Here is a tiny trained network, its code and every weight. The questions are about switching its units off for an input and a class, where a switched-off unit gives its printed mean instead of its output.

import numpy as np


def w(rows, s, z=0):
    codes = np.array(rows[::2]) - 128.0
    scale = np.full(codes.shape[1], s)
    scale[-1] = z or s
    return codes * scale


def f(y):
    return np.maximum(y, 0)


def log_softmax(a):
    a = a - a.max(-1, keepdims=True)
    return a - np.log(np.exp(a).sum(-1, keepdims=True))


def net(x, mask):
    res = np.array(x, float).reshape(1, 8) / 4 @ E
    y = f(res @ A[0][:, :-1].T + A[0][:, -1])
    res = res + np.where(mask, y, B[0][:, -1]) @ B[0][:, :-1]
    return log_softmax(res[-1] @ U[:, :-1].T + U[:, -1])


A, B = {}, {}
E = w([
[83,94,229,131,131,172,81,238,184,71],'x0',
[109,157,135,4,113,167,181,133,254,71],'x1',
[165,96,9,231,89,95,72,119,112,69],'x2',
[150,213,179,145,138,99,122,149,149,112],'x3',
[101,86,51,196,216,250,14,76,161,166],'x4',
[137,51,4,69,102,46,57,158,146,90],'x5',
[199,178,188,72,122,35,18,144,108,172],'x6',
[185,201,55,135,17,111,66,98,180,232],'x7',
],0.0069)
A[0] = w([
[87,76,59,159,145,254,145,90,120,149,255],'neuron 1',
[76,96,195,164,169,173,77,171,168,181,212],'neuron 2',
[186,59,82,182,120,63,127,166,32,89,185],'neuron 3',
[135,150,202,159,117,145,149,115,102,192,228],'neuron 4',
[46,75,88,140,174,211,178,98,185,82,124],'neuron 5',
[151,80,61,115,147,91,134,172,130,44,233],'neuron 6',
[197,135,151,59,116,91,133,178,202,73,199],'neuron 7',
[66,141,172,101,144,141,217,214,91,123,143],'neuron 8',
[231,228,80,122,95,103,138,27,133,198,170],'neuron 9',
],0.0072,0.0029)
B[0] = w([
[125,103,104,150,226,98,66,97,187,12,227],'neuron 1',
[146,104,144,96,159,180,93,217,45,77,195],'neuron 2',
[118,103,44,154,61,31,171,79,46,120,223],'neuron 3',
[154,119,166,212,165,174,115,165,36,142,191],'neuron 4',
[61,133,146,122,148,129,146,104,163,7,214],'neuron 5',
[95,169,124,100,68,68,144,111,152,102,201],'neuron 6',
[59,208,179,81,2,126,145,163,209,188,206],'neuron 7',
[123,143,180,129,138,157,225,140,54,110,211],'neuron 8',
[185,199,154,242,78,206,65,47,199,169,247],'neuron 9',
],0.0077,0.011)
U = w([
[43,102,97,92,208,145,144,92,210,21,1],'0',
[181,63,111,120,205,170,24,199,84,118,151],'1',
[146,81,24,131,85,36,136,75,75,90,62],'2',
[69,182,158,1,92,121,152,180,211,125,161],'3',
[116,132,198,89,177,157,251,135,72,100,216],'4',
[223,136,107,171,129,160,59,58,172,179,133],'5',
],0.0084,0.0011)

Each question gives the input, the list of numbers given to net, and the class t.
The units are the neurons (one row each of A and B). Each row of codes is followed by its name. A weight is (code - 128) times the scale printed after its matrix; where a second scale follows, it is the last column's (A, B and U).
mask holds one flag per neuron, in row order. A switched-off neuron (its flag False) gives its mean, the last column of its row in B, instead of its output. The means were averaged over made-up inputs and are rounded, as every weight is.
A unit's drop is (log p(t) with every unit on - log p(t) with that unit switched off) / (log p(t) with every unit on - log p(t) with every unit switched off).
The circuit of an input: a set's keep is (log p(t) with only the set's units on - log p(t) with every unit switched off) / (log p(t) with every unit on - log p(t) with every unit switched off). Starting from all 9 units, units are removed one at a time, each time the one whose removal leaves the highest keep (on an exact tie, the one counted first), for as long as the keep stays at least 0.8.
units of the circuit, in order: the units of the circuit, biggest drop first
unit that matters most: the unit with the biggest drop
top k neurons: the k neurons with the biggest drops, biggest first
drop when u is switched off: that unit's drop, to one decimal
input [2,3,-8,0,2,-4,4,1], class 4: unit that matters most => neuron 4
input [-2,-2,3,-7,0,-7,7,-6], class 1: units of the circuit, in order => (neuron 7; neuron 6)
input [1,0,8,-5,-2,-2,-8,4], class 0: top 3 neurons => (neuron 1; neuron 5; neuron 4)
input [-3,-3,-6,-3,4,7,-3,3], class 0: top 2 neurons => (neuron 1; neuron 3)
input [2,-6,-6,0,3,-7,7,4], class 1: top 2 neurons => (neuron 2; neuron 4)
input [0,2,5,3,1,-5,6,-4], class 1: top 2 neurons => (neuron 9; neuron 8)
input [1,-6,0,-8,1,2,-7,3], class 0: top 2 neurons => (neuron 1; neuron 5)
input [3,-4,8,7,5,8,8,4], class 2: top 2 neurons => (neuron 3; neuron 6)
input [4,-7,2,8,3,7,-6,-7], class 2: top 3 neurons => (neuron 3; neuron 6; neuron 7)
input [-3,-2,-6,3,8,-5,-2,1], class 1: top 2 neurons => (neuron 2; neuron 4)
input [-8,7,0,-4,-3,0,5,0], class 5: top 2 neurons => (neuron 9; neuron 5)
input [5,-2,5,-7,3,4,8,-5], class 2: drop when neuron 3 is switched off => 0.3
input [6,-6,-7,-7,0,-6,7,2], class 1: drop when neuron 4 is switched off => 0.1
input [-3,-4,-4,3,-4,-8,-2,7], class 5: drop when neuron 9 is switched off => 0.4
input [3,2,-2,6,8,-5,1,2], class 1: units of the circuit, in order => (neuron 2)
